Below are the code and all the weights of a small trained network. Each question names an input and a target symbol and asks about switching units off, where a switched-off unit gives its printed mean instead of its output.

import numpy as np


def w(rows, s, z=0):
    codes = np.array(rows[::2]) - 128.0
    scale = np.full(codes.shape[1], s)
    scale[-1] = z or s
    return codes * scale


def norm(h):
    return h / np.sqrt((h * h).mean(-1, keepdims=True) + 1e-5)


def f(y):
    return np.maximum(y, 0)


def softmax(a):
    e = np.exp(a - a.max(-1, keepdims=True))
    return e / e.sum(-1, keepdims=True)


def log_softmax(a):
    a = a - a.max(-1, keepdims=True)
    return a - np.log(np.exp(a).sum(-1, keepdims=True))


def net(x, mask):
    ids = ['αβγδεζηθμξπστφψω'.index(c) for c in x.split()]
    T = len(ids)
    res = E[ids] + P[:T]
    u = 0
    for l in range(3):
        r = norm(res)
        for j in range(2):
            rows = slice(4 * j, 4 * j + 4)
            q, k, v = (r @ M[l][rows].T for M in (Q, K, V))
            z = softmax(np.where(np.tri(T) > 0, q @ k.T / 4**0.5, -1e9)) @ v
            o = O[l][rows]
            res = res + np.where(mask[u + j], z, o[:, -1]) @ o[:, :-1]
        u += 2
        y = f(norm(res) @ A[l][:, :-1].T + A[l][:, -1])
        res = res + np.where(mask[u : u + 4], y, B[l][:, -1]) @ B[l][:, :-1]
        u += 4
    return log_softmax(norm(res)[-1] @ U[:, :-1].T + U[:, -1])


Q, K, V, O, A, B = {}, {}, {}, {}, {}, {}
E = w([
[46,60,166,89,67,129],'α',
[109,106,136,104,166,18],'β',
[56,46,62,122,93,115],'γ',
[98,122,140,171,123,214],'δ',
[83,83,88,108,151,134],'ε',
[41,111,202,98,136,111],'ζ',
[71,64,66,115,140,61],'η',
[175,112,2,163,132,140],'θ',
[66,80,174,186,108,109],'μ',
[153,70,97,113,124,65],'ξ',
[223,159,107,161,151,156],'π',
[70,57,142,79,67,96],'σ',
[179,148,198,130,144,157],'τ',
[187,147,77,141,175,226],'φ',
[239,127,145,120,140,153],'ψ',
[137,106,187,136,91,175],'ω',
],0.0091)
P = w([
[125,116,125,123,121,136],'0',
[140,90,145,172,148,146],'1',
[138,101,136,63,232,142],'2',
[118,139,119,116,107,130],'3',
[142,104,143,172,146,142],'4',
[142,108,137,59,238,137],'5',
[114,164,115,110,95,125],'6',
[142,112,143,173,146,140],'7',
[152,106,140,62,241,137],'8',
[112,199,114,109,83,119],'9',
[145,116,143,174,148,139],'10',
[152,105,147,61,248,147],'11',
[108,201,121,104,80,131],'12',
],0.012)
Q[0] = w([
[126,113,60,141,64,93],'L0H0',
[80,153,145,116,187,82],'L0H0',
[162,141,108,70,181,111],'L0H0',
[153,106,48,59,126,148],'L0H0',
[109,131,34,99,175,154],'L0H1',
[108,127,84,7,135,186],'L0H1',
[141,129,88,180,105,158],'L0H1',
[82,93,131,199,98,108],'L0H1',
],0.011)
K[0] = w([
[115,109,101,140,99,111],'L0H0',
[83,160,148,88,153,111],'L0H0',
[136,147,120,116,180,131],'L0H0',
[137,110,85,114,137,153],'L0H0',
[120,154,3,158,111,130],'L0H1',
[101,156,72,86,69,147],'L0H1',
[158,101,88,163,149,160],'L0H1',
[101,75,140,133,138,141],'L0H1',
],0.015)
V[0] = w([
[181,85,121,105,107,86],'L0H0',
[133,130,174,95,138,111],'L0H0',
[163,66,140,147,90,96],'L0H0',
[78,120,99,167,144,178],'L0H0',
[99,164,2,131,117,177],'L0H1',
[93,198,131,150,135,227],'L0H1',
[125,158,152,115,141,116],'L0H1',
[109,104,102,82,159,116],'L0H1',
],0.0056)
O[0] = w([
[192,222,151,145,152,59,111],'L0H0',
[132,78,60,91,163,120,252],'L0H0',
[16,138,3,93,135,172,113],'L0H0',
[205,189,94,35,107,35,166],'L0H0',
[157,156,130,186,176,148,42],'L0H1',
[90,154,115,193,164,147,75],'L0H1',
[190,153,158,140,73,96,116],'L0H1',
[93,148,142,170,157,131,241],'L0H1',
],0.0041,0.0015)
A[0] = w([
[184,96,150,135,51,116,185],'L0N0',
[191,163,44,81,173,136,126],'L0N1',
[142,109,95,233,88,95,2],'L0N2',
[145,161,157,129,90,254,56],'L0N3',
],0.0085,0.0029)
B[0] = w([
[217,137,79,52,85,165,193],'L0N0',
[13,127,237,70,125,144,254],'L0N1',
[150,1,182,52,13,151,148],'L0N2',
[202,138,244,232,127,86,197],'L0N3',
],0.0067,0.0031)
Q[1] = w([
[132,102,90,192,53,173],'L1H0',
[161,153,142,180,117,78],'L1H0',
[112,148,179,48,148,70],'L1H0',
[149,138,65,136,131,111],'L1H0',
[168,69,101,233,69,98],'L1H1',
[49,111,114,173,70,111],'L1H1',
[68,117,196,8,208,201],'L1H1',
[100,135,177,180,115,94],'L1H1',
],0.014)
K[1] = w([
[178,47,116,101,183,194],'L1H0',
[187,112,151,154,147,63],'L1H0',
[106,208,113,135,75,74],'L1H0',
[100,77,70,116,188,72],'L1H0',
[177,27,147,159,142,127],'L1H1',
[72,43,130,134,138,122],'L1H1',
[103,227,130,152,53,92],'L1H1',
[94,95,245,166,162,85],'L1H1',
],0.011)
V[1] = w([
[132,145,126,158,177,196],'L1H0',
[118,79,54,160,198,121],'L1H0',
[129,47,141,69,126,254],'L1H0',
[165,161,110,65,136,97],'L1H0',
[175,89,76,68,185,142],'L1H1',
[127,82,61,130,67,134],'L1H1',
[191,241,103,55,88,211],'L1H1',
[57,93,122,130,82,224],'L1H1',
],0.0066)
O[1] = w([
[149,119,85,92,95,211,38],'L1H0',
[159,170,77,145,213,124,1],'L1H0',
[83,244,101,126,162,227,234],'L1H0',
[158,98,146,124,125,121,117],'L1H0',
[252,131,116,98,65,104,59],'L1H1',
[208,20,62,94,31,128,113],'L1H1',
[126,241,85,20,135,190,55],'L1H1',
[138,61,131,136,40,254,248],'L1H1',
],0.0051,0.0037)
A[1] = w([
[114,89,89,54,254,148,189],'L1N0',
[197,92,158,82,231,119,7],'L1N1',
[91,65,158,128,155,98,30],'L1N2',
[187,155,134,157,231,187,198],'L1N3',
],0.0075,0.0015)
B[1] = w([
[179,122,95,187,53,189,254],'L1N0',
[78,118,35,190,38,54,201],'L1N1',
[142,34,225,86,146,158,231],'L1N2',
[119,3,68,93,168,101,205],'L1N3',
],0.0075,0.0049)
Q[2] = w([
[56,145,72,57,207,111],'L2H0',
[207,148,45,181,159,99],'L2H0',
[24,128,84,61,133,137],'L2H0',
[46,119,154,193,152,165],'L2H0',
[108,99,39,103,197,121],'L2H1',
[132,195,198,192,83,63],'L2H1',
[114,148,33,178,118,101],'L2H1',
[254,176,173,209,81,30],'L2H1',
],0.01)
K[2] = w([
[176,227,134,139,142,109],'L2H0',
[183,106,117,103,171,176],'L2H0',
[139,213,114,131,86,110],'L2H0',
[73,159,144,186,123,143],'L2H0',
[149,250,95,134,99,77],'L2H1',
[203,85,137,120,183,167],'L2H1',
[165,140,89,149,144,161],'L2H1',
[158,83,113,74,199,118],'L2H1',
],0.014)
V[2] = w([
[132,163,149,22,150,177],'L2H0',
[253,186,131,96,91,143],'L2H0',
[127,95,40,7,206,79],'L2H0',
[145,79,153,85,76,139],'L2H0',
[177,139,169,144,94,174],'L2H1',
[95,45,194,81,122,122],'L2H1',
[186,124,104,115,69,99],'L2H1',
[125,158,192,112,32,170],'L2H1',
],0.0062)
O[2] = w([
[149,96,59,39,172,74,135],'L2H0',
[206,140,143,137,198,84,46],'L2H0',
[4,73,93,36,189,180,73],'L2H0',
[95,166,63,108,108,51,196],'L2H0',
[187,129,202,114,129,115,147],'L2H1',
[90,100,212,24,254,74,254],'L2H1',
[153,195,196,126,78,107,97],'L2H1',
[60,43,130,110,120,163,197],'L2H1',
],0.0048,0.008)
A[2] = w([
[117,125,186,96,197,28,58],'L2N0',
[75,166,192,167,105,101,158],'L2N1',
[122,47,72,229,24,128,126],'L2N2',
[101,2,187,101,169,152,251],'L2N3',
],0.0059,0.0025)
B[2] = w([
[2,238,46,170,131,188,152],'L2N0',
[32,50,48,122,82,100,151],'L2N1',
[157,177,61,154,187,142,157],'L2N2',
[179,250,115,132,117,99,246],'L2N3',
],0.0067,0.014)
U = w([
[144,110,110,72,55,216,24],'α',
[98,127,84,150,169,31,72],'β',
[132,95,57,169,52,127,142],'γ',
[138,125,154,250,133,150,139],'δ',
[113,94,19,179,192,173,198],'ε',
[75,42,218,100,173,140,142],'ζ',
[164,32,107,148,156,27,177],'η',
[85,172,100,143,116,232,83],'θ',
[195,43,184,133,43,166,147],'μ',
[186,85,78,57,88,79,114],'ξ',
[159,188,176,71,170,168,119],'π',
[147,107,72,74,51,129,67],'σ',
[140,247,108,181,171,107,114],'τ',
[123,155,152,170,238,169,92],'φ',
[149,155,60,34,219,96,102],'ψ',
[205,169,174,149,96,108,253],'ω',
],0.011,0.0039)

Each question gives the input, a string of symbols that net reads in full, and the target symbol t.
The units are the heads (4 rows each of Q, K, V and O) and the neurons (one row each of A and B). Each row of codes is followed by its name. A weight is (code - 128) times the scale printed after its matrix; where a second scale follows, it is the last column's (O, A, B and U).
mask holds one flag per unit, layer by layer, with each layer's heads first. A switched-off unit (its flag False) gives its mean, the last column of its rows in O or B, instead of its output. The means were averaged over made-up inputs and are rounded, as every weight is.
A unit's drop is (log p(t) with every unit on - log p(t) with that unit switched off) / (log p(t) with every unit on - log p(t) with every unit switched off).
The circuit of an input: a set's keep is (log p(t) with only the set's units on - log p(t) with every unit switched off) / (log p(t) with every unit on - log p(t) with every unit switched off). Starting from the 12 units with the biggest drops (on a tie, the unit counted first), units are removed one at a time, each time the one whose removal leaves the highest keep (on an exact tie, the one counted first), for as long as the keep stays at least 0.8.
circuit, biggest first: the units of the circuit, biggest drop first
top k neurons: the k neurons with the biggest drops, biggest first
k most important neurons of layer l: the k neurons of layer l with the biggest drops, biggest first
input ζ ψ τ ε ζ ψ θ ζ μ ε ε δ ω, target μ: top neuron => [L0N3]
input ζ ψ τ τ η, target η: circuit, biggest first => [L1H1, L0N1]
input ε ζ ε, target ε: top 4 neurons => [L1N0, L0N3, L1N1, L1N3]
input β ζ ε, target β: circuit, biggest first => [L1H1, L1N1]
input η ω ξ η ζ τ, target η: circuit, biggest first => [L1N1, L1H1]
input ε σ ξ γ τ β τ π φ ζ ω ψ, target ζ: circuit, biggest first => [L0N1, L1H0]
input ζ ζ ε, target ζ: circuit, biggest first => [L1H1, L1N2]
input γ ε ζ ζ ψ, target ψ: top 2 neurons => [L1N3, L0N0]
input ψ ζ ζ, target ψ: circuit, biggest first => [L1H1, L0N0, L2H0]
input ε δ ε, target ε: 2 most important neurons of layer 1 => [L1N0, L1N3]
input η ε ζ ψ ζ ε ω ε ε α ζ ζ, target α: top 3 neurons => [L1N0, L0N1, L0N3]
input ψ ζ ε ζ ζ θ ω τ, target τ: circuit, biggest first => [L0N3, L1H1, L0N0, L1N2]
input π η ε γ ω, target ω: circuit, biggest first => [L0N3, L0N0, L2H1]
input η α δ ε η δ ζ β ζ γ ω, target ω: top 4 neurons => [L0N3, L0N0, L0N1, L1N0]
input τ τ π ζ η δ ψ η γ π φ, target φ: circuit, biggest first => [L0N1, L0N3, L1N3, L1H1]
input ζ ζ μ π β τ ε, target θ: circuit, biggest first => [L0H1, L1H1]
input ζ τ ζ μ α ζ, target μ: top neuron => [L0N1]
input η ψ η π ζ η ξ τ ζ, target ξ: top 4 neurons => [L1N0, L1N1, L0N0, L0N3]
input ψ τ ζ τ η β, target τ: circuit, biggest first => [L0N3, L2N0, L2H0]
input ζ ζ ζ ε ε ε ζ ζ ζ ζ θ, target θ: circuit, biggest first => [L1H0, L0N1, L0N2, L0H1]
input ζ ψ ζ γ, target ε: circuit, biggest first => [L0N1, L2N2, L0H1]
input β τ β ζ τ ε ε ζ ζ ζ γ τ δ, target δ: circuit, biggest first => [L0N3]
input μ ε τ ζ ζ η τ σ ψ β ζ ζ, target β: circuit, biggest first => [L1H1, L1N1, L1H0]
input ε ξ ψ ζ ζ η ψ τ, target τ: 3 most important neurons of layer 0 => [L0N3, L0N0, L0N1]
input ζ ζ τ, target ζ: top 2 neurons => [L0N0, L0N1]
input ζ π α ξ, target ψ: top 3 neurons => [L0N0, L1N0, L1N1]
input σ ε ζ ε ε ζ τ ξ, target ξ: top neuron => [L0N2]
input ζ ζ π ε α β ζ δ π μ ε π, target μ: top 2 neurons => [L0N1, L2N0]
input τ η η α τ ε α η, target η: top 2 neurons => [L0N1, L0N2]
